Here is a tiny trained network, its code and every weight. The questions are about switching its units off for an input and a class, where a switched-off unit gives its printed mean instead of its output.

import numpy as np


def w(rows, s, z=0):
    codes = np.array(rows[::2]) - 128.0
    scale = np.full(codes.shape[1], s)
    scale[-1] = z or s
    return codes * scale


def f(y):
    return y / 2 * (1 + np.tanh(0.7978845608 * (y + 0.044715 * y**3)))


def log_softmax(a):
    a = a - a.max(-1, keepdims=True)
    return a - np.log(np.exp(a).sum(-1, keepdims=True))


def net(x, mask):
    res = np.array(x, float).reshape(1, 7) / 4 @ E
    y = f(res @ A[0][:, :-1].T + A[0][:, -1])
    res = res + np.where(mask, y, B[0][:, -1]) @ B[0][:, :-1]
    return log_softmax(res[-1] @ U[:, :-1].T + U[:, -1])


A, B = {}, {}
E = w([
[220,157,84,227,53,116,127,113,192],'x0',
[121,140,144,142,138,122,135,141,132],'x1',
[130,124,121,128,130,130,128,116,128],'x2',
[123,254,129,99,157,154,16,94,133],'x3',
[116,138,129,139,132,125,139,120,128],'x4',
[155,160,160,50,101,25,158,56,152],'x5',
[184,172,39,118,187,103,188,185,66],'x6',
],0.0086)
A[0] = w([
[63,116,112,58,159,158,143,128,113,41],'n0',
[156,154,31,95,186,62,139,171,112,95],'n1',
[111,109,175,110,220,65,112,167,120,50],'n2',
[78,166,110,170,144,246,85,139,156,180],'n3',
[93,96,198,142,118,93,75,111,184,54],'n4',
[111,100,106,185,147,205,96,167,91,253],'n5',
[205,194,117,196,86,113,131,113,175,120],'n6',
[104,131,193,51,184,111,147,157,40,74],'n7',
[67,98,174,110,185,117,125,80,101,19],'n8',
[73,74,146,141,101,138,67,87,183,104],'n9',
[175,178,90,216,41,113,130,122,158,115],'n10',
[90,174,114,110,108,134,100,118,112,31],'n11',
[125,157,135,136,149,113,67,80,95,73],'n12',
[120,52,131,142,107,156,203,113,143,174],'n13',
[183,132,117,169,25,101,113,116,172,78],'n14',
[101,22,135,124,111,64,187,144,117,96],'n15',
[114,86,180,154,65,106,48,111,149,24],'n16',
[166,179,55,114,180,91,163,196,94,104],'n17',
[115,181,100,106,166,112,58,69,150,111],'n18',
[152,208,131,118,153,128,75,73,56,52],'n19',
[153,217,51,94,165,81,208,170,76,132],'n20',
[107,240,118,122,125,210,88,113,108,89],'n21',
[135,120,165,72,103,44,171,120,179,16],'n22',
[82,114,186,126,63,136,88,64,164,88],'n23',
[75,116,191,117,106,146,125,62,247,117],'n24',
[135,170,171,111,102,25,159,47,106,3],'n25',
[154,166,186,49,105,73,178,89,177,73],'n26',
[139,245,167,87,122,120,78,141,130,52],'n27',
[64,99,219,118,69,155,109,67,134,110],'n28',
[147,183,138,89,135,87,91,61,128,6],'n29',
[133,65,101,123,107,65,201,143,119,152],'n30',
[142,143,122,46,141,2,118,72,188,28],'n31',
[124,199,128,112,163,125,60,101,129,53],'n32',
[17,112,146,97,146,129,115,115,53,17],'n33',
[115,74,149,138,77,72,192,128,104,70],'n34',
[94,115,234,146,100,139,113,107,154,43],'n35',
[85,203,81,90,121,127,72,123,147,37],'n36',
[62,71,155,41,181,130,117,88,83,66],'n37',
[117,88,148,122,107,121,215,121,149,52],'n38',
[69,108,177,83,173,89,105,115,58,111],'n39',
[194,151,141,73,162,74,164,85,135,83],'n40',
[175,181,112,209,51,112,149,110,194,134],'n41',
[188,204,22,84,193,73,174,120,58,102],'n42',
[129,166,138,46,81,32,163,117,161,8],'n43',
[117,138,97,140,101,217,118,146,74,249],'n44',
],0.0078,0.0015)
B[0] = w([
[168,196,95,89,207,160,147,64,153,181],'n0',
[55,139,68,145,102,41,61,119,81,210],'n1',
[162,135,109,86,159,133,144,58,118,169],'n2',
[102,68,173,179,117,169,156,212,206,223],'n3',
[67,149,70,211,134,59,91,113,109,198],'n4',
[92,40,110,182,178,179,201,218,215,216],'n5',
[212,218,110,55,212,174,156,72,60,235],'n6',
[168,221,94,59,246,156,174,3,99,223],'n7',
[169,192,68,77,150,113,133,85,116,183],'n8',
[47,108,32,146,94,68,117,145,119,205],'n9',
[185,196,55,20,228,218,165,37,92,244],'n10',
[190,146,190,133,88,132,166,129,62,150],'n11',
[166,149,171,168,55,116,135,177,121,167],'n12',
[124,125,225,162,32,106,172,219,132,200],'n13',
[189,160,72,47,166,143,147,35,59,223],'n14',
[208,165,241,126,33,122,218,189,37,216],'n15',
[81,163,31,132,126,81,30,78,150,198],'n16',
[23,79,46,142,104,57,53,117,116,221],'n17',
[172,138,228,147,41,147,164,183,85,205],'n18',
[154,162,210,162,49,90,111,151,97,202],'n19',
[64,157,36,190,98,44,50,85,87,240],'n20',
[149,99,235,161,95,126,205,200,78,219],'n21',
[129,61,176,193,106,195,179,211,204,199],'n22',
[50,137,94,180,77,41,38,129,64,223],'n23',
[52,129,87,174,127,30,92,131,87,237],'n24',
[103,69,71,183,237,199,151,192,191,216],'n25',
[90,39,75,225,216,173,177,140,229,222],'n26',
[159,145,189,162,48,137,152,144,39,217],'n27',
[85,120,31,83,97,67,82,75,84,231],'n28',
[144,93,180,172,86,178,164,197,131,193],'n29',
[112,186,222,144,44,90,144,152,55,208],'n30',
[127,34,172,204,206,202,211,235,212,236],'n31',
[178,138,231,123,59,144,155,160,54,203],'n32',
[189,144,67,72,199,161,146,71,151,204],'n33',
[182,190,224,106,70,112,191,140,54,192],'n34',
[90,99,34,139,105,63,77,85,49,199],'n35',
[168,117,215,89,59,130,174,159,66,190],'n36',
[208,211,93,79,165,142,164,51,107,227],'n37',
[170,190,204,69,55,98,152,156,125,177],'n38',
[185,187,69,107,207,157,163,70,118,211],'n39',
[67,82,65,194,162,169,110,186,173,195],'n40',
[194,171,58,17,203,168,150,46,85,249],'n41',
[49,106,60,176,63,15,60,124,104,255],'n42',
[139,24,87,186,190,212,240,211,235,214],'n43',
[88,36,146,199,161,189,161,187,180,185],'n44',
],0.005,0.0076)
U = w([
[71,88,31,137,96,40,88,118,110,203],'0',
[235,158,74,13,212,231,179,69,112,62],'1',
[124,1,126,184,201,244,204,230,217,219],'2',
[206,114,246,97,43,127,195,194,78,5],'3',
],0.0065,0.0013)

Each question gives the input, the list of numbers given to net, and the class t.
The units are the neurons (one row each of A and B). Each row of codes is followed by its name. A weight is (code - 128) times the scale printed after its matrix; where a second scale follows, it is the last column's (A, B and U).
mask holds one flag per neuron, in row order. A switched-off neuron (its flag False) gives its mean, the last column of its row in B, instead of its output. The means were averaged over made-up inputs and are rounded, as every weight is.
A unit's drop is (log p(t) with every unit on - log p(t) with that unit switched off) / (log p(t) with every unit on - log p(t) with every unit switched off).
The circuit of an input: a set's keep is (log p(t) with only the set's units on - log p(t) with every unit switched off) / (log p(t) with every unit on - log p(t) with every unit switched off). Starting from the 12 units with the biggest drops (on a tie, the unit counted first), units are removed one at a time, each time the one whose removal leaves the highest keep (on an exact tie, the one counted first), for as long as the keep stays at least 0.8.
units of the circuit, in order: the units of the circuit, biggest drop first
unit that matters most: the unit with the biggest drop
k most important neurons: the k neurons with the biggest drops, biggest first
drop when u is switched off: that unit's drop, to one decimal
input [2,1,-5,7,7,4,-6], class 3: unit that matters most => n18
input [5,-2,-5,4,2,6,4], class 2: units of the circuit, in order => (n31; n43)
input [-3,-8,-1,-7,5,7,-4], class 2: 3 most important neurons => (n26; n43; n25)
input [0,5,3,4,-5,8,-6], class 2: 2 most important neurons => (n31; n43)
input [1,4,3,-8,-4,8,3], class 2: 3 most important neurons => (n43; n26; n25)
input [6,3,0,1,-4,6,-4], class 1: 4 most important neurons => (n41; n14; n6; n10)
input [-6,-5,0,-7,-4,-6,7], class 0: units of the circuit, in order => (n17; n20)
input [4,-2,6,-7,2,-7,7], class 0: units of the circuit, in order => (n17; n20)
input [6,3,-4,3,1,2,7], class 0: 3 most important neurons => (n42; n20; n17)
input [4,-7,-2,5,3,1,5], class 0: 4 most important neurons => (n42; n20; n17; n1)
input [7,-2,-4,-3,-1,0,-5], class 1: 2 most important neurons => (n10; n41)
input [8,0,1,-7,1,2,3], class 1: 2 most important neurons => (n10; n41)
input [8,4,3,7,0,8,-4], class 1: 4 most important neurons => (n41; n6; n10; n14)
input [5,-7,8,-6,-1,-5,4], class 3: 2 most important neurons => (n13; n30)
input [6,-6,-5,-7,2,7,-4], class 2: most important neuron => (n26)
input [1,5,8,8,-3,-5,7], class 3: drop when n35 is switched off => 0.0
input [-7,-8,7,7,-1,8,0], class 2: drop when n31 is switched off => 0.6
input [-4,-6,0,-6,6,1,2], class 3: drop when n15 is switched off => 0.1
input [-6,-1,-6,-3,5,7,-5], class 2: drop when n39 is switched off => -0.1
input [-1,-8,1,-6,-6,-5,-4], class 3: unit that matters most => n15
